How the units are linked:
state | @ ! ^ + %
Tep | Gup none Mib none Dil
Lig | Fev Vip Vak Tad Gev
Gar | Nes Vof Zek Zaz Raz
Nof | Lis Sul Vup Vib Paz
Kip | Vep none Dul none Fif
Vaz | Guz Fup Paz Zep Gar
Vof | Lep Zud Gev Dul Zes
Buz | none Vuv Gon Zek Ges
Neb | none Gor Zol Vup Boz
Zos | Mir none Suv none Bon
Saz | none Nor Vuz Sak Mov
Zek | Buz Gev Gaf Kof Nor
Sul | Bil Gof Bor Gal Lig
Vuf | Nal none Gez none Zos
Peg | none Vuk Saf Ret Vog
Fif | Mif none Kig none Vuf
Voz | Kad none Fif none Mib
Mok | Gel Tep Niz Gez Vad
Nom | Kof none Kip none Voz
Fev | Nef Muv Rel Lig Vuv
Vib | Nof Gal Mir Gof Muv
Lum | Saf Geb Sak Zes Gel
Vip | Muv none Bon none Nom
Puf | none Zek Biz Vuv Saz
Bap | Fup none Tad none Dul
Zul | Biz Vep Gar Mim Vuk
Poz | Bol Feb Nal Mib Vib
Lav | Peb Mok Bol Gup Nek
Gel | Puv Gup Nos Mok Vef
Kad | Nor Tuv Mif Voz Poz
Pak | Nek Suv Vib Dil Zep
Kof | Zek Dad Vep Nom Kad
Nor | Ges Ref Ret Kad Bol
Puv | none Lav Mov Gel Zol
Boz | none Rel Par Rog Gon
Pul | none Vup Riz Gor Daz
Bag | Par Zep Fev Fup Lep
Biz | none Gaf Nes Zul Vuz
Gal | Sul none Teg none Tad
Mim | Zul Kip Zaz Zub Kem
Nef | none Paz Daz Fev Puf
Las | none Fof Peb Zuf Pul
Saf | none Raz Saz Lum Puv
Zuf | Las Nal Lav Suf Gor
Ret | Peg Kem Lum Mif Fof
Sop | none Lum Ges Raz Peb
Vuz | none Ret Sop Vuk Las
Riz | none Vef Lis Nek Guz
Sud | Vak none Fem none Zub
Kem | Vuk Fif Geb Giv Suf
Teg | Bor none Dil none Sud
Vuk | Vuz Mif Raz Kem Zuf
Vad | Vef Dil Sul Suv Fup
Sov | Suf none Tep none Teg
Fem | Zep none Vip none Zud
Zer | none Gar Puf Lep Saf
Ges | none Sak Peg Nor Muf
Zes | Lum Mev Ref Kig Mok
Bon | Gog none Bap none Kip
Bor | Gor Zos Pak Teg Vak
Ref | Sak Voz Kem Tuv Niz
Paz | Goz Lig Rog Muv Zek
Kig | Zes none Tuv none Gez
Guz | none Bag Goz Vaz Nes
Nal | Fof Sov Mok Vuf Mir
Gez | Mok none Feb none Suv
Tad | Lig none Sud none Dad
Par | none Vaz Nef Bag Zer
Zep | Vaz Bap Muv Fem Zaz
Rel | Daz Gog Vaz Vak Zul
Vuv | Puf Kof Zul Gev Sak
Gog | Rog Sud Fup Bon Vep
Bil | Pep Vib Gor Sul Fev
Muf | none Nos Vog Bol Lis
Vep | Gaf Zub Vof Kip Mif
Nes | none Lep Buz Gar Sop
Niz | Nos Mib Suf Feb Sul
Geb | Raz Kig Kad Mev Gup
Bol | Muf Niz Fof Poz Nof
Suv | Vad none Gal none Bap
Nos | Mov Poz Zuf Niz Bil
Giv | Kem none Mev none Sov
Mov | none Bol Las Nos Pep
Lep | Zer Zaz Vuv Vof Lum
Zaz | Gar Dul Kof Zud Geb
Tuv | Ref none Giv none Feb
Suf | Zuf Vuf Gup Sov Bor
Vog | none Zuf Puv Fof Neb
Mif | Ret Giv Zes Fif Nal
Nek | Riz Vad Nof Pak Vaz
Zud | Zaz none Nom none Mev
Pep | none Nof Pul Bil Nef
Vak | Rel Bon Zep Sud Mim
Mir | Vup Teg Vad Zos Gog
Dul | Vof none Dad none Kig
Muv | Paz Tad Gog Vip Kof
Vef | Zol Pak Bil Vad Bag
Dad | Gev none Zub none Tuv
Feb | Niz none Sov none Gal
Fup | Bag Fem Lig Bap Vof
Lis | none Bil Neb Nof Goz
Gaf | Gon Mim Lep Vep Ret
Sak | Saz Kad Vuk Ref Nos
Rog | Boz Vak Bag Gog Gaf
Vup | Neb Bor Vef Mir Rog
Zub | Mim none Zud none Giv
Raz | Sop Zes Nor Geb Lav
Gev | Vuv Nom Mim Dad Ref
Goz | none Fev Boz Paz Buz
Mib | Poz none Vuf none Gof
Gon | none Zul Zer Gaf Peg
Gup | Lav Gez Poz Tep Pak
Gof | Vib none Zos none Vip
Fof | Vog Suf Gel Nal Vup
Gor | Pul Mir Nek Bor Rel
Mev | Geb none Voz none Tep
Peb | none Gel Muf Lav Riz
Daz | none Rog Guz Rel Biz
Dil | Pak none Gof none Fem
Zol | none Nek Pep Vef Par

The rows follow the links: the fewer symbols apart two units are, the more alike their rows tend to be.

Unit, then a row for it; each showing differs a little:
Gog	[  62   36   50 -110  -98 -144  -57  -76 -100   50   47  -42  100 -171 -175   84 -271  199  -14   27  212   41 -209  -12  -43  -29  -99   27  -56 -117 -112 -124   97  -75  -85  -57   73  -33  -83  181   85  110    7 -185  -90  -82 -152  125   83   -5  -10 -161  -77   87]
Fup	[  75 -143  -19  -46 -190 -230   30 -198   -2   23   56 -124   46  -96  -95  158 -260  126   23  -40  188  -12 -108   -8   -2  -41 -105   64   21 -160   12  -50   59   49   12  -14  173  -16  -71  228  160   72  136 -109  -16  -79 -193   29   61  -13  -49 -193 -105   63]
Kad	[  66  293   89  -24  142  139  -60  136 -188  213   45   67   63   56  -52  -74   96 -167  182  137  -17   11  -73   -5   -4  113   18  -74  -97   58 -179 -182  -24 -157  -42 -168 -122   27  169  -76 -163   -9 -100  139   26   27   59  100   96  214 -112   19   66   80]
Sul	[ -90 -244 -125   24  -89 -187   58 -132  253   10   26 -126   55   84  109   67  -86  144 -108 -159   46  -38  154  -41   23  -59  -58   67  -25  -27  -15  123  -72  135  145   83  -54  -78   84  165  131  127  257  -87   73  -47   62 -128  -27 -219   33 -108    0  -46]
Dul	[ 128  -94   26  -45  -44 -117  103 -144  -55  148  100 -133   40   39  -27  163 -135   -7  281   42   76   21 -155  -30    7   91  -82   58   18  -30  -89 -133    1   10   49  -48   46  -88   52  204  115   58  269   35  115  -46 -221   12  143  154 -150 -200  -57  117]
Mir	[  -9   60   10  -13 -114 -103 -192   -1   48  151  131  -54  120   -2 -171   30 -291  231 -129  -44  286   40   91  -53   55  -56   -6  -79 -121  -57 -123  -99  -22  -38   -4 -152  -12   42   82  158   55  197   38 -165  -66 -140   48   53  136 -212  -20 -172   23   -5]
Lis	[ -67  125   29   24  -77   65 -169  144  -65 -168  -90  105  -15 -130 -143 -148  -42  104 -337   16   60   51  104  -17   -8 -170   81 -122    7  -54   39   45   23  -80  -95    1   69  126 -101 -106 -107   37 -291 -152 -161    3  118   37  -48 -196  150  172   20 -125]
Mev	[  50   83  -29 -118  235  106   94   53   43  186   26  -50  136  139   95 -103  116 -186  258   39 -125  -87  -75   -7   -6  215  -32   56 -140  114 -187  -83  -57  -42    5  -35 -308 -132  166   35  -56   63   37  133   58   56  133  -27  -58  148 -129   -4  101   84]
Zes	[  37  -19   31  109  -81   10  -31  -17  -41  210   89   -1  -81  168   21  115  -46 -124  282   35   30   99   60  -27  101   71  -14  -63   78  -15   43 -135  -70   74  156 -117  154   96  200   11   19   31  237  146  175  -75 -128  -26  257  189 -124 -152  -76   48]
Par	[ -14  -67   30   64 -169  -68  -46  -54  -72 -213    9   29 -148 -190 -130  102  -89  100 -137  -16  110   44   -3   15  -10 -173   32  -13  127 -173  189   73  121    1   18   15  317   88 -212  -28   56  -49  -60 -118  -51  -54 -188   45   81  -69   80   -2 -165  -25]
Kem	[  -9  -36  -55   -6  171  102  156   -5  100   58  -34  -17  -29  174  246  -19  290 -214  212    5 -243  -56   17   28   -4  151   20   37  -37  144  -16   31  -90   31   49   44 -179 -120  181 -109  -38  -56   97  187  139   85   94  -82  -66  181  -86   54   82   31]
Vog	[ -38  119   65  198 -161   85 -268  104  -66   15  -22  157 -121  -15 -111  -21  -39    6 -146   73  115  101  201   14   54 -137   79 -170  135  -61  141    8  -21  -31  104  -81  191  219   57 -228 -146   -9 -112   11  -41  -43   61  -15  153  -65   60  118   -1 -127]
Vip	[  87   81   18 -227  117 -119   18 -113  -23  114   51 -109  228  -74  -74  -39 -164   87   37   13  130  -70 -189  -45  -97  106  -85  109 -200  -12 -237  -99   57  -94 -145  -72 -193 -128  -40  279   93  121  -16 -123 -109  -20    2  108  -38  -20  -49 -126   66  121]
Gez	[ -28  -65  -28   74  -50  -69  -47  -28   88  239  138 -149   71  226   59  122 -175   10  146   -7   90   44  132  -87   82   61  -51  -85  -31   19  -59 -108 -139   79  153 -100  -75  -12  244  107   43  180  277   28  110 -108   46  -91  185    6 -153 -163   34   35]
Boz	[   4   51   91   27 -132   -7 -106    9 -167 -193   14   92  -99 -201 -203    5 -104  132 -162   -3  135   88  -61  -21  -31  -97   14  -59   78 -116   76   14   85  -51  -83  -30  285  123 -224  -23   -4  -46 -175 -114 -125  -16 -145  110   23  -73  121   24  -67    8]
Fof	[ -20  170   77  187 -167   96 -232  100  -47  142   61   90  -32   80 -129   -8 -105   46 -111   70  179  144  249  -19   66  -78   53 -210   53   35   30  -73  -11  -12   77 -191  108  188  161 -133 -129   79  -44   14  -23 -122   82    3  262  -74   53   28    4  -94]
Fem	[  69  -36  -32 -250  159  -59   79 -107   63   20    1 -107  196  -47   40  -52  -44   59   18  -49  -46 -102 -194  -13  -95  103  -85  141 -173   40 -179  -35   21  -33 -156   28 -268 -223  -40  238   80  103  -10  -73  -53   10   79   92 -204  -20  -33  -61   84   98]
Zep	[  42   15  -64 -252  144  -67  154  -57   18 -110  -42  -80  165 -170   19  -82   18   45  -77  -34  -25 -126 -214  -33  -95    0  -32  149 -138   43 -140   66   83  -80 -191  100 -183 -150 -141  163   44  -20 -168  -95 -132   73   73   73 -260  -55   20   23   68   82]
Vof	[ 102  -69   78    2  -78  -93   76 -130 -125   80   74  -44  -53  -35  -64  209 -155  -11  264    4  111   33 -151   -8   28   72  -35   63  115  -81   25 -150   52   37   42  -16  201    6    4  125  109   -4  203   40   91  -67 -303   43  169  213  -95 -137 -137  116]
Zud	[  81   35  -10 -211  218  -21  127  -34   -4  114  -18  -64  152  -39   76  -53   49  -91  193   38 -110 -136 -285  -38  -97  163  -62  119 -120   55 -191  -81    8  -93 -121    4 -214 -153   13  128   51    3    2   37  -20  107   -9   59 -135  162 -122  -37   53  143]
Zaz	[  89   54   23 -174  245   69  185  -10  -55  -25  -42  -12  112  -76   68  -81  158 -129  141   54 -172 -123 -292   29  -52  129   -3  106 -107   46 -104  -18   77  -88 -174   66 -169 -149  -95   45   23 -113 -112   51  -56  128  -21   89 -189  155  -20   41   61  130]
Nef	[ -36 -193  -32   69 -111  -25   50  -67    8 -264  -58   25 -123 -171    3   58   14   99 -151  -51  -52    2    5   31  -30 -157    8   75  156 -109  191  160   96   51  -25  187  256   60 -239  -35   54 -171  -56  -72  -49   24 -148  -25  -85  -74  122   15 -152  -75]
Nek	[-110   39  -86  -68  135   47  -73  114   85 -170 -109   13   79  -63   34 -181   83  109 -347  -61  -40  -92   96  -15  -67  -93   35   13 -136   78  -15  143   21  -37 -107   69 -165  -36 -102  -70  -85   -3 -195 -103 -116   41  256  -19 -239 -215  126  186   95 -105]
Daz	[ -73 -117  -12  -16   24    5  124  -14    6 -365 -155   63 -112 -186   34  -50  139   14 -201  -32 -127  -32  -45   50  -49 -118   28   48   67  -28  151  202   74   31 -112  213   96  -20 -262  -61   40 -126 -150  -75  -59  106  -35  -12 -244  -94  144  122  -48  -53]
Nor	[  11  323  143   37   44  230 -138  192 -178   57   -9  131 -104  -12  -88  -80  148 -160  114  161  -40  103  -38   43   18   21   99 -133   17   38  -30 -110   44 -117  -58 -123   54  103   41 -258 -188 -102 -233  152  -15    7   47  113   66  142  -20  151   16  -18]
Rog	[  55   69   61    7 -159 -114 -100  -51 -153  -67    9   36   33 -243 -209   44 -214  157 -104   40  229   62 -114  -32   13  -86  -13  -13   29 -112   15  -64  135  -58 -120  -44  240   38 -221   60   35   -1 -100 -195 -139  -50 -165   92   55  -48   65  -64 -126   17]

Each walk starts at a row. The symbols on each line, taken left to right, move it on to the next unit.
Answer with the unit's row; about right is enough.
new walk
[  -8  155   34   84  -75   -2 -218   55  -17  264  142  -32   49  170  -90   37 -174   46   38   58  209  103  193  -26   76    3   31 -158  -50    0 -102 -125 -116  -26  121 -215  -17   90  254    5  -71  174   87   -1   37 -147  115   -9  213  -61  -70  -60   58   -2]
% ! ^ @ + % @ ^ !	[  58 -223  -86 -121   27 -201  155 -169  126   84   32 -157  122   35   75  135 -155   78  121  -60   59 -102 -141  -26  -29   46 -115  178  -52  -32  -82   29    5   61    4   58  -84 -177  -26  307  225   38  204  -75   38  -28  -73  -31  -42   12  -39 -166  -25   74]
^ @ % @ @	[ -21  -63  -30   -5   41  103  129   -2  -29 -260 -137   67 -172 -168   30  -11  242  -67  -49  -19 -195  -60  -74   51  -50  -86    5   17  116  -45  176  153   75   -4  -74  148  133   11 -214 -152  -42 -212 -159   65  -60  150 -104  -43 -166  125   96  157  -75  -36]
new walk
[  32   66   15   27  -24  -49 -138   36   40  325  148  -66  124  187   -9   19 -192    6  122   32  180   65   95  -58   40  101   -7  -38 -106   56 -167 -118  -94   32   95 -177 -161    6  233  100   36  205  167   10   35 -102   85  -29  209   -5 -143 -125   50   38]
% @ % @ ! !	[  89  -23   32 -140  -40 -187  -30 -150  -29  147  121  -80  182  -37 -141  108 -259  165   74    8  201   10 -161  -51   -7   82  -87   63 -128  -55 -158 -144   43  -76  -80  -83  -33  -86   -5  277  135  165   49 -128  -49  -70  -74   81   76  -34  -69 -191  -49  138]
@ @ @ ! ! ^ ^	[   4 -291  -60  -47  -30 -224  190 -248  110 -102   43 -159   39  -40   62   93  -73  108   60 -126   -8  -95  -71    9  -48  -15  -93  181  -13 -110   18   70   40  107   27  103   33 -158 -139  255  209   23  167 -152   23   -3 -132  -23  -69  -30  -21 -162  -93   87]
new walk
[  37 -129   26   48 -234 -182  -22 -124  -58 -120   49  -57  -71 -116 -165  116 -212  176  -86  -50  141   32  -82    5   -2 -123  -43   17  140 -159  114  -45   88   51  -26   46  287   61 -210  109  147   10   52 -141  -32  -85 -228   45   65  -41   62  -99 -141    7]
! ^ % % + % @	[ -43  242   32   16   90   86 -175  144   37  217   39   28  109  172  -23 -140  -27    6  -41   70   72   52  127  -54    0  108   34  -93 -127   94 -174 -100  -89  -74  -14 -140 -232   29  218  -35 -153  164  -50    7  -17  -39  336    1   65  -98  -62   12  118  -36]
% % ^ @ % !	[  42 -140  -62 -113  200  -19  293 -105   18  -72  -41  -27   20   -8  182   23  185 -126  208  -23 -227 -114 -230   18  -73  101  -25  183  -49   24  -62   86   43    1  -41  126 -123 -152  -52    4   89 -103   54  113   61  170 -103    2 -187  189  -36  -51    0  130]
new walk
[ -49  -26  -28   68  104  152  136   93   23  -79 -102   55 -117   95  220  -46  296 -223   98   13 -249  -19   51   -8   30   57   53  -25   63  110  103  105  -62   51   44  104  -59  -12   77 -243  -84 -183   -4  234  117  110   45  -92 -112  142   39  193   38  -30]
^ @ % % % % !	[  78  -43   70  109 -183  -44   35  -95 -172  -80   34   29 -154 -105 -112  162  -64  -54  187   47   46  108 -124    7   12  -45  -15  -16  210 -123  143  -54   68   53   27    5  348  129 -106  -34   88  -87   36   35   44  -60 -299   56  129  214    5  -59 -157   39]
^ % % ^ % % ^ %	[  30   82   56 -114  194  108  142   49 -110 -157 -102   51  -60 -186   12  -77  242  -83   51   74 -173  -70 -249   44  -80   21   10   50  -13  -10   21   30  112  -97 -180   57  -57  -20 -192  -73  -45 -143 -240   32  -88  136  -58   68 -202  160   34  134   33   30]
new walk
[ -76   98  -62  -70  194   97  -18  163  115  118   -4   16  109  189  143 -115  144  -42  -71    8 -101  -58  139    0   40   77   48    0 -168  140 -122   63 -117  -36   31  -43 -348  -48  183  -64 -108   43  -79   91   10   42  335  -80  -98 -119  -57   98  166  -55]
! ^ ^ ^ ^	[  40  170   21  -72  123   12 -100   52   47  298   74  -61  178  157   15  -81 -118   24   47   16   92  -14  101  -49   14  106    5  -54 -179  132 -171  -91  -50  -43   13 -122 -272   -7  251   96  -80  174   25    4    3  -59  246   28   31  -48  -91  -21  179   24]
% @ @ % ! ! %	[ 106  146   77 -225  155  -34   64    6 -121  196   60  -85  137  -43  -54   11  -75  -45  212   74   48  -53 -239  -18  -66  175  -56  102 -108   -5 -217 -200   57 -109 -154  -58 -144 -125    7  164   26   46   -6   -2  -34   30  -49  146  -10  177 -147  -96   15  177]
new walk
[ -67  272   72   80    2  202 -228  230  -43   91   35  101   11   56  -66 -140   26  -18 -167   69   41   59  186   13   10  -49   51 -166  -31   76  -24  -59  -52 -108  -11 -100 -108  127   97 -204 -229   28 -188   37  -50    8  238   39   54 -125   43  131  131  -84]
! + % % ^ ^ @ !	[  46 -136   -7 -113  -90 -192   51 -173   21   98   92 -120  110   -5  -47  116 -245   94  117  -35  161  -28  -96  -24   -6   44  -82   75  -41  -82 -105  -77   24   25    4  -44   -5 -102    4  313  207  139  224  -81    3  -83 -111    5   71   -8  -60 -206  -28   80]
% % ^ @ + @ ^ +	[   6  -50  -19  -52  181   27  154  -19  103  155    7  -82   40  185  206   30  136 -163  275    5 -199  -78  -23  -11   -8  143  -46   72 -116  102  -98  -42  -80   38   57   18 -262 -116  204   70   11   11  165  169  154   51   87  -91  -72  154 -128  -24   93   85]
new walk
[ -17  107  -31 -152   33  -47 -166    3   32   88   23  -47  184  -15 -115 -156 -151  180 -243  -16  142  -35   42   -6  -42    8  -16  -20 -207   73 -194  -56  -17 -113  -70  -98 -212  -46   10  154  -59  192  -98 -181 -128  -21  232   70  -41 -248   17  -44  121  -12]
@ ! ^ ^ % % ^	[ 103  197   92 -163  177   27   27    4 -198   76   30   34   83 -144 -145  -30   15  -85  174  131   11  -38 -301  -25  -61  109  -67   65  -92  -40 -142 -165  128 -162 -175 -100  -65  -84  -83   50   18  -31 -157   12  -50   60 -107  151  -26  209  -71    0    1  165]
+ @ ^ ^ ! @ % @	[ -31  167   25    8  173  211   21  129  -61  -73  -73  105  -77    4   94 -120  291 -222   65  100 -188  -24   -3   20   17   60   58  -33    3  115   16    8    3 -101  -33   10 -105    6   22 -246 -140 -153 -152  145    2  135  107   13 -123  104   -1  212   61  -40]
new walk
[ -63 -128  -54  109 -242 -116 -136  -23   75  -35   53  -23  -41   14 -116   99 -203  204 -209 -106  190   87  170    4   63 -160   -4  -67   70 -134  104   15  -35  111  119  -31  235  100  -40   40   55   73   85 -143  -27 -117  -44  -56  132 -213  101  -82  -67 -102]
% @ ! % % ^ % @	[ -79  211   41   94    8  156 -214  186  -68  -57  -27  160  -77   -3  -83 -141   76  -25 -198   43   21   99  154   35    8 -105  116 -159   49   38   73   31   21  -30  -31  -69   71  210   34 -276 -172  -66 -212    4  -38   44  164    6   24 -102   98  167   64 -135]
^ ! % ! % ! @	[ -28 -228  -91 -179  118 -144  204 -138  149 -137  -69 -107   93  -93  103   15   50   73  -57  -99 -132 -151 -142   12  -41   32  -89  196  -98   11  -25   78   21   15 -102  158 -166 -214 -150  148  125  -15   23  -91  -19   94  -24    0 -252  -53   24  -21   14   37]
new walk
[  80  154  106   48  -98   19  -81  -29 -259  -41   48  114  -74 -165 -169   47  -72  -20  131  113  114  102 -167   22  -15   13   17  -81   99 -130   50 -147  118  -57  -88  -60  292   92 -129  -45    5  -50 -117   11   -5  -32 -275  134  168  206   -8  -14 -138   56]
+ @ ^ @ % ! @ ^	[ -27  233   63  131   37  175 -145  165 -169  -51  -24  176 -117  -45  -71  -94  173 -112  -51  106  -39   50   28   32   23  -59  104  -92   84   21   51  -11   33  -92  -51  -48  122  148  -18 -300 -147 -124 -201  101  -70   25   25   67   66  105   47  174   21  -39]
+ ! @ % %	[ -94 -280 -114  107 -156 -127  -14  -95  169 -121  -11  -65  -89   43   60   81  -81  170 -226 -159   20    8  224   23   25 -123    0   16   71  -31  134  145  -33  119  106  133  110   -2  -48   -1   60   48  106 -109   12  -55   63 -104  -24 -259  108  -34  -11 -131]
